Below is a small trained network, with its code and all its weights. Each question gives an input and a class and asks what happens when units are switched off, that is, made to give their printed mean instead of their output.

import numpy as np


def w(rows, s, z=0):
    codes = np.array(rows[::2]) - 128.0
    scale = np.full(codes.shape[1], s)
    scale[-1] = z or s
    return codes * scale


def f(y):
    return np.maximum(y, 0)


def log_softmax(a):
    a = a - a.max(-1, keepdims=True)
    return a - np.log(np.exp(a).sum(-1, keepdims=True))


def net(x, mask):
    res = np.array(x, float).reshape(1, 6) / 4 @ E
    y = f(res @ A[0][:, :-1].T + A[0][:, -1])
    res = res + np.where(mask, y, B[0][:, -1]) @ B[0][:, :-1]
    return log_softmax(res[-1] @ U[:, :-1].T + U[:, -1])


A, B = {}, {}
E = w([
[106,107,81,148,193,112,252,106,127,91,152,154],'x0',
[78,39,137,88,48,173,167,51,150,163,65,194],'x1',
[98,176,196,225,93,157,171,77,90,42,118,68],'x2',
[139,165,219,79,182,211,183,178,102,84,129,221],'x3',
[67,157,185,109,80,47,153,159,62,234,186,166],'x4',
[109,61,155,247,132,129,98,192,143,124,133,176],'x5',
],0.011)
A[0] = w([
[130,167,190,95,108,161,8,169,149,123,97,129,41],'N0',
[125,124,91,143,149,137,171,129,113,106,150,148,34],'N1',
[141,143,180,98,176,174,137,128,101,107,129,204,31],'N2',
[112,64,143,232,143,123,83,197,156,126,140,212,127],'N3',
[198,200,104,186,199,142,108,201,97,151,185,78,71],'N4',
[54,146,173,137,122,61,145,145,60,199,187,161,64],'N5',
[150,103,86,92,132,132,132,171,163,151,164,153,4],'N6',
[141,124,79,163,174,107,179,111,116,121,148,187,56],'N7',
[146,86,88,137,193,186,115,122,174,77,80,111,16],'N8',
[83,156,188,202,124,166,147,84,84,97,121,81,164],'N9',
[114,148,148,112,33,161,64,149,101,119,110,110,146],'N10',
[123,142,78,70,163,103,115,82,97,139,137,116,147],'N11',
[130,50,159,138,92,198,148,83,136,176,72,157,165],'N12',
[105,118,89,169,127,42,124,98,170,141,112,99,136],'N13',
[92,151,146,139,164,170,115,145,122,124,170,206,43],'N14',
[156,96,85,96,149,128,125,180,167,143,164,172,16],'N15',
[99,121,88,134,203,128,183,125,129,109,141,138,86],'N16',
[149,122,93,103,148,124,86,155,181,179,124,175,66],'N17',
[142,191,134,24,130,153,148,93,130,117,139,115,185],'N18',
[75,100,115,101,166,52,176,122,130,75,150,140,31],'N19',
[176,100,105,142,179,189,109,133,168,103,96,87,118],'N20',
[121,168,196,92,179,207,147,176,135,123,114,154,18],'N21',
],0.011,0.0018)
B[0] = w([
[161,60,197,99,201,37,138,54,85,96,84,146,210],'N0',
[157,104,163,102,180,100,128,142,126,104,131,128,164],'N1',
[122,113,100,199,154,126,66,126,189,162,160,102,219],'N2',
[122,233,175,64,32,67,151,97,202,138,85,88,235],'N3',
[94,140,49,136,101,183,148,64,100,148,132,254,238],'N4',
[45,100,107,57,137,178,97,199,87,77,119,91,250],'N5',
[191,84,114,121,109,180,182,177,99,107,180,118,188],'N6',
[156,127,152,138,185,71,114,97,129,79,88,163,184],'N7',
[83,136,103,77,139,136,64,185,70,79,99,105,207],'N8',
[212,131,156,128,129,176,192,160,146,91,197,112,221],'N9',
[155,98,127,153,191,98,146,126,117,99,114,140,201],'N10',
[156,167,117,104,105,101,114,122,162,128,167,128,189],'N11',
[97,132,80,132,51,149,159,88,92,135,107,183,230],'N12',
[126,68,108,182,133,94,92,103,178,179,140,66,203],'N13',
[123,118,121,138,153,144,90,118,164,180,127,111,191],'N14',
[234,144,124,146,83,150,186,155,121,91,165,89,198],'N15',
[139,106,172,149,172,93,133,56,95,149,66,136,188],'N16',
[176,92,122,149,155,168,179,129,124,115,149,106,208],'N17',
[134,194,117,83,151,120,141,134,200,143,111,131,217],'N18',
[112,75,187,94,181,84,105,107,106,117,105,143,178],'N19',
[83,152,130,108,117,171,91,180,103,116,103,121,202],'N20',
[99,95,115,188,118,147,70,97,161,175,156,79,223],'N21',
],0.0096,0.017)
U = w([
[137,65,196,102,189,73,121,98,79,99,73,162,50],'0',
[50,124,118,72,133,176,75,228,67,83,100,98,36],'1',
[96,90,84,197,135,140,72,108,168,174,143,63,250],'2',
[184,121,144,145,120,194,218,171,112,76,167,105,110],'3',
[72,132,62,131,93,176,171,81,89,141,102,243,155],'4',
[117,252,150,60,113,89,147,126,185,137,93,103,182],'5',
],0.014,0.0019)

Each question gives the input, the list of numbers given to net, and the class t.
The units are the neurons (one row each of A and B). Each row of codes is followed by its name. A weight is (code - 128) times the scale printed after its matrix; where a second scale follows, it is the last column's (A, B and U).
mask holds one flag per neuron, in row order. A switched-off neuron (its flag False) gives its mean, the last column of its row in B, instead of its output. The means were averaged over made-up inputs and are rounded, as every weight is.
A unit's drop is (log p(t) with every unit on - log p(t) with that unit switched off) / (log p(t) with every unit on - log p(t) with every unit switched off).
The circuit of an input: a set's keep is (log p(t) with only the set's units on - log p(t) with every unit switched off) / (log p(t) with every unit on - log p(t) with every unit switched off). Starting from the 12 units with the biggest drops (on a tie, the unit counted first), units are removed one at a time, each time the one whose removal leaves the highest keep (on an exact tie, the one counted first), for as long as the keep stays at least 0.8.
units of the circuit, in order: the units of the circuit, biggest drop first
unit that matters most: the unit with the biggest drop
k most important neurons: the k neurons with the biggest drops, biggest first
drop of u: that unit's drop, to one decimal
input [6,-6,4,8,6,-4], class 2: 2 most important neurons => N21; N2
input [-3,-3,5,4,8,-5], class 1: unit that matters most => N5
input [-1,4,-7,-3,5,-7], class 3: units of the circuit, in order => N6; N17
input [3,3,-7,8,7,4], class 2: 2 most important neurons => N2; N21
input [3,7,-3,-6,7,5], class 1: 2 most important neurons => N5; N4
input [-3,3,-6,6,3,1], class 2: 3 most important neurons => N2; N21; N9
input [5,-7,2,4,-6,8], class 5: 3 most important neurons => N3; N5; N12
input [7,-3,-6,3,0,1], class 0: 4 most important neurons => N16; N7; N19; N9
input [-1,5,-6,4,5,5], class 3: 4 most important neurons => N15; N4; N17; N8
input [2,8,-2,-8,-8,-8], class 1: 2 most important neurons => N8; N4
input [1,-2,5,-4,0,-5], class 3: 2 most important neurons => N3; N9
input [7,-4,-8,6,-8,7], class 1: 2 most important neurons => N8; N20
input [1,7,8,0,0,5], class 3: 2 most important neurons => N9; N4
input [-3,-6,-8,7,-1,-7], class 3: 2 most important neurons => N15; N6
input [8,4,7,7,-4,8], class 0: unit that matters most => N16
input [-3,2,3,8,-1,6], class 2: 2 most important neurons => N21; N2
input [0,-5,2,-3,-4,-1], class 4: 2 most important neurons => N4; N5
input [-7,-1,-1,-5,7,-1], class 0: 2 most important neurons => N0; N10
input [-1,3,-5,6,-1,2], class 2: drop of N9 => 0.1
input [2,3,8,-1,3,6], class 3: units of the circuit, in order => N9
input [6,2,1,2,7,8], class 5: drop of N3 => 2.1
input [5,7,-2,8,7,-1], class 2: drop of N21 => 0.4
input [-1,5,-6,-4,-2,4], class 3: drop of N15 => 0.2
